Below is a small trained network, with its code and all its weights. Each question gives an input and a class and asks what happens when units are switched off, that is, made to give their printed mean instead of their output.

import numpy as np


def w(rows, s, z=0):
    codes = np.array(rows[::2]) - 128.0
    scale = np.full(codes.shape[1], s)
    scale[-1] = z or s
    return codes * scale


def f(y):
    return y / 2 * (1 + np.tanh(0.7978845608 * (y + 0.044715 * y**3)))


def log_softmax(a):
    a = a - a.max(-1, keepdims=True)
    return a - np.log(np.exp(a).sum(-1, keepdims=True))


def net(x, mask):
    res = np.array(x, float).reshape(1, 7) / 4 @ E
    y = f(res @ A[0][:, :-1].T + A[0][:, -1])
    res = res + np.where(mask, y, B[0][:, -1]) @ B[0][:, :-1]
    return log_softmax(res[-1] @ U[:, :-1].T + U[:, -1])


A, B = {}, {}
E = w([
[126,89,176,208,80,52,115,8,154,221,203,168],'x0',
[211,88,251,68,66,187,82,220,19,176,194,141],'x1',
[125,137,83,140,106,123,116,136,128,113,184,107],'x2',
[81,109,143,109,131,127,142,156,103,156,67,129],'x3',
[98,195,132,223,158,130,148,167,17,77,143,255],'x4',
[131,157,65,117,71,99,211,162,67,131,167,74],'x5',
[160,158,120,128,124,107,126,132,122,118,167,111],'x6',
],0.0088)
A[0] = w([
[93,158,152,170,43,115,182,196,69,189,197,170,252],'N1',
[80,164,50,183,200,41,118,76,107,131,124,206,129],'N2',
[152,39,182,126,89,52,199,47,219,228,188,52,115],'N3',
[133,134,153,46,116,232,130,199,164,131,185,145,108],'N4',
[137,36,169,85,151,190,134,115,111,142,153,12,141],'N5',
[69,166,119,223,89,63,151,76,203,188,111,136,102],'N6',
[63,186,55,15,149,128,187,126,236,2,59,31,213],'N7',
],0.0051,0.0044)
B[0] = w([
[107,128,190,152,49,119,114,94,106,66,147,101,192],'N1',
[80,182,130,159,156,110,161,147,133,129,137,129,185],'N2',
[103,47,55,86,100,107,99,87,105,185,94,222,197],'N3',
[183,139,88,63,62,187,128,204,80,116,159,121,165],'N4',
[213,116,111,151,115,141,99,174,135,255,145,55,172],'N5',
[60,193,99,97,175,57,152,127,179,130,182,234,175],'N6',
[120,119,191,222,91,142,112,72,254,104,77,102,251],'N7',
],0.0086,0.013)
U = w([
[127,72,242,203,55,72,113,89,190,113,110,78,253],'0',
[193,108,107,67,127,174,128,190,149,174,114,22,103],'1',
[87,169,97,219,190,157,183,153,119,45,66,99,58],'2',
[121,126,93,82,115,215,150,221,69,52,92,164,91],'3',
[92,75,32,95,127,3,148,114,164,181,80,137,65],'4',
[155,28,78,79,72,99,103,125,100,191,132,147,60],'5',
[56,154,112,148,199,28,216,154,112,165,161,142,58],'6',
],0.0067,0.0036)

Each question gives the input, the list of numbers given to net, and the class t.
The units are the neurons (one row each of A and B). Each row of codes is followed by its name. A weight is (code - 128) times the scale printed after its matrix; where a second scale follows, it is the last column's (A, B and U).
mask holds one flag per neuron, in row order. A switched-off neuron (its flag False) gives its mean, the last column of its row in B, instead of its output. The means were averaged over made-up inputs and are rounded, as every weight is.
A unit's drop is (log p(t) with every unit on - log p(t) with that unit switched off) / (log p(t) with every unit on - log p(t) with every unit switched off).
The circuit of an input: a set's keep is (log p(t) with only the set's units on - log p(t) with every unit switched off) / (log p(t) with every unit on - log p(t) with every unit switched off). Starting from all 7 units, units are removed one at a time, each time the one whose removal leaves the highest keep (on an exact tie, the one counted first), for as long as the keep stays at least 0.8.
circuit, biggest first: the units of the circuit, biggest drop first
unit that matters most: the unit with the biggest drop
top k neurons: the k neurons with the biggest drops, biggest first
drop of u: that unit's drop, to one decimal
input [1,0,-1,8,-5,-8,4], class 4: circuit, biggest first => N7, N1
input [-8,4,8,-1,0,-8,-6], class 1: circuit, biggest first => N5, N6, N1
input [8,2,-7,1,-4,-6,-6], class 5: circuit, biggest first => N3
input [4,-3,-7,-3,1,-7,-1], class 6: circuit, biggest first => N7, N6
input [3,-1,8,1,0,-5,1], class 4: top 2 neurons => N7, N1
input [-1,-2,6,0,2,-3,3], class 2: circuit, biggest first => N3, N5, N1
input [0,-7,5,5,-5,6,-3], class 0: top 2 neurons => N7, N4
input [0,5,6,3,0,5,-6], class 1: circuit, biggest first => N7, N3, N6
input [-3,1,-3,-8,-3,-6,-8], class 1: top 2 neurons => N1, N7
input [5,0,-5,-8,7,4,-1], class 6: top 2 neurons => N7, N2
input [1,0,-7,6,5,-3,7], class 6: top 3 neurons => N7, N4, N2
input [6,2,-7,7,-1,6,-2], class 5: top 3 neurons => N7, N3, N2
input [6,-1,7,-6,3,-1,-6], class 6: top 2 neurons => N7, N6
input [0,5,5,2,-5,-1,-3], class 1: unit that matters most => N5
input [6,2,4,-7,-1,-1,-2], class 5: top 2 neurons => N7, N3
input [6,7,6,2,-4,3,-7], class 5: top 2 neurons => N3, N7
input [8,-8,-7,-8,1,-3,-5], class 6: top 2 neurons => N2, N6
input [6,0,3,6,-5,2,0], class 4: top 2 neurons => N6, N4
input [-6,-1,-1,4,-8,3,-3], class 0: drop of N5 => -0.1
input [1,-6,-8,-1,-2,-8,2], class 4: circuit, biggest first => N6
input [5,1,6,-2,-8,4,1], class 5: drop of N3 => 0.2
